Below is a small trained network, with its code and all its weights. Each question gives an input and a class and asks what happens when units are switched off, that is, made to give their printed mean instead of their output.

import numpy as np


def w(rows, s, z=0):
    codes = np.array(rows[::2]) - 128.0
    scale = np.full(codes.shape[1], s)
    scale[-1] = z or s
    return codes * scale


def norm(h):
    return h / np.sqrt((h * h).mean(-1, keepdims=True) + 1e-5)


def f(y):
    return y / 2 * (1 + np.tanh(0.7978845608 * (y + 0.044715 * y**3)))


def log_softmax(a):
    a = a - a.max(-1, keepdims=True)
    return a - np.log(np.exp(a).sum(-1, keepdims=True))


def net(x, mask):
    res = np.array(x, float).reshape(1, 8) / 4 @ E
    u = 0
    for l in range(4):
        y = f(norm(res) @ A[l][:, :-1].T + A[l][:, -1])
        res = res + np.where(mask[u : u + 6], y, B[l][:, -1]) @ B[l][:, :-1]
        u += 6
    return log_softmax(norm(res)[-1] @ U[:, :-1].T + U[:, -1])


A, B = {}, {}
E = w([
[136,127,129,131],'x0',
[128,127,128,121],'x1',
[66,69,155,172],'x2',
[121,119,127,115],'x3',
[133,135,131,143],'x4',
[134,142,255,135],'x5',
[188,187,103,87],'x6',
[129,127,127,130],'x7',
],0.009)
A[0] = w([
[218,184,152,220,254],'L0N0',
[82,99,115,115,166],'L0N1',
[134,176,255,97,221],'L0N2',
[115,155,180,203,14],'L0N3',
[165,137,71,140,21],'L0N4',
[132,204,64,127,208],'L0N5',
],0.0066,0.0023)
B[0] = w([
[26,125,47,65,202],'L0N0',
[161,190,48,252,153],'L0N1',
[74,199,236,247,254],'L0N2',
[161,83,128,38,140],'L0N3',
[161,81,134,8,132],'L0N4',
[94,27,49,100,194],'L0N5',
],0.0046,0.0043)
A[1] = w([
[138,117,177,156,169],'L1N0',
[146,80,131,71,128],'L1N1',
[156,48,162,118,83],'L1N2',
[69,2,40,147,157],'L1N3',
[90,126,109,210,177],'L1N4',
[225,101,84,115,7],'L1N5',
],0.0073,0.0017)
B[1] = w([
[104,160,198,122,156],'L1N0',
[162,135,46,243,126],'L1N1',
[137,158,156,120,120],'L1N2',
[178,172,124,163,254],'L1N3',
[254,90,149,115,184],'L1N4',
[176,72,187,36,139],'L1N5',
],0.0077,0.0055)
A[2] = w([
[214,139,120,137,188],'L2N0',
[64,2,100,178,88],'L2N1',
[109,253,174,96,2],'L2N2',
[185,120,166,88,106],'L2N3',
[172,178,186,55,52],'L2N4',
[24,122,175,123,88],'L2N5',
],0.0088,0.0018)
B[2] = w([
[99,91,108,155,243],'L2N0',
[163,254,105,220,197],'L2N1',
[131,221,171,131,253],'L2N2',
[125,133,98,163,138],'L2N3',
[148,185,79,190,193],'L2N4',
[82,111,182,120,228],'L2N5',
],0.0091,0.0026)
A[3] = w([
[187,118,26,102,131],'L3N0',
[65,54,141,118,113],'L3N1',
[151,157,127,137,129],'L3N2',
[42,158,255,147,205],'L3N3',
[173,131,78,135,244],'L3N4',
[35,190,69,112,6],'L3N5',
],0.0095,0.0026)
B[3] = w([
[87,101,195,115,216],'L3N0',
[134,132,55,195,123],'L3N1',
[79,147,109,150,139],'L3N2',
[163,68,3,29,254],'L3N3',
[104,129,240,159,188],'L3N4',
[75,121,115,103,125],'L3N5',
],0.0076,0.0089)
U = w([
[83,4,158,142,3],'0',
[136,120,145,16,171],'1',
[153,214,142,186,242],'2',
],0.013,0.0011)

Each question gives the input, the list of numbers given to net, and the class t.
The units are the neurons (one row each of A and B). Each row of codes is followed by its name. A weight is (code - 128) times the scale printed after its matrix; where a second scale follows, it is the last column's (A, B and U).
mask holds one flag per neuron, layer by layer. A switched-off neuron (its flag False) gives its mean, the last column of its row in B, instead of its output. The means were averaged over made-up inputs and are rounded, as every weight is.
A unit's drop is (log p(t) with every unit on - log p(t) with that unit switched off) / (log p(t) with every unit on - log p(t) with every unit switched off).
The circuit of an input: a set's keep is (log p(t) with only the set's units on - log p(t) with every unit switched off) / (log p(t) with every unit on - log p(t) with every unit switched off). Starting from the 12 units with the biggest drops (on a tie, the unit counted first), units are removed one at a time, each time the one whose removal leaves the highest keep (on an exact tie, the one counted first), for as long as the keep stays at least 0.8.
circuit, biggest first: the units of the circuit, biggest drop first
unit that matters most: the unit with the biggest drop
k most important neurons: the k neurons with the biggest drops, biggest first
top k neurons in layer l: the k neurons of layer l with the biggest drops, biggest first
drop of u: that unit's drop, to one decimal
input [-6,8,1,-5,-2,0,-3,-4], class 2: circuit, biggest first -> L1N4; L3N3; L2N5; L0N1
input [8,-6,8,-2,5,2,3,-2], class 1: top 3 neurons in layer 3 -> L3N3; L3N4; L3N0
input [-1,-3,4,7,2,-1,0,6], class 2: unit that matters most -> L3N3
input [2,-3,-1,2,-6,2,7,1], class 2: 2 most important neurons -> L2N4; L3N3
input [5,-6,8,-1,8,-2,0,-4], class 2: 2 most important neurons -> L2N1; L3N3
input [-5,1,1,-6,-1,-7,1,-7], class 0: 3 most important neurons -> L3N3; L3N0; L3N4
input [7,7,-8,-8,-1,5,-8,-8], class 1: 3 most important neurons -> L3N3; L1N3; L2N1
input [1,-1,1,-1,-5,-8,2,5], class 0: 3 most important neurons -> L3N3; L3N0; L3N4
input [6,-3,-8,6,7,-7,-8,-1], class 0: top 2 neurons in layer 3 -> L3N3; L3N0
input [7,3,3,-6,3,-2,-1,-1], class 2: 2 most important neurons -> L3N3; L1N5
input [-5,-7,-6,5,-6,-5,-1,0], class 0: 3 most important neurons -> L2N2; L3N0; L3N3
input [-3,-3,-7,-4,2,-6,-8,0], class 0: 2 most important neurons -> L3N0; L3N3
input [-6,6,4,-7,4,-5,3,0], class 0: top 2 neurons in layer 3 -> L3N0; L3N3
input [-6,-7,6,-7,-8,-1,-7,-2], class 2: circuit, biggest first -> L2N1
input [2,1,8,8,-8,-3,-8,-7], class 2: drop of L2N1 -> 0.6
input [-1,0,6,8,-7,-6,-4,-5], class 2: drop of L2N1 -> 0.4
input [0,-4,-4,-5,-1,5,-7,7], class 1: drop of L3N3 -> 0.7
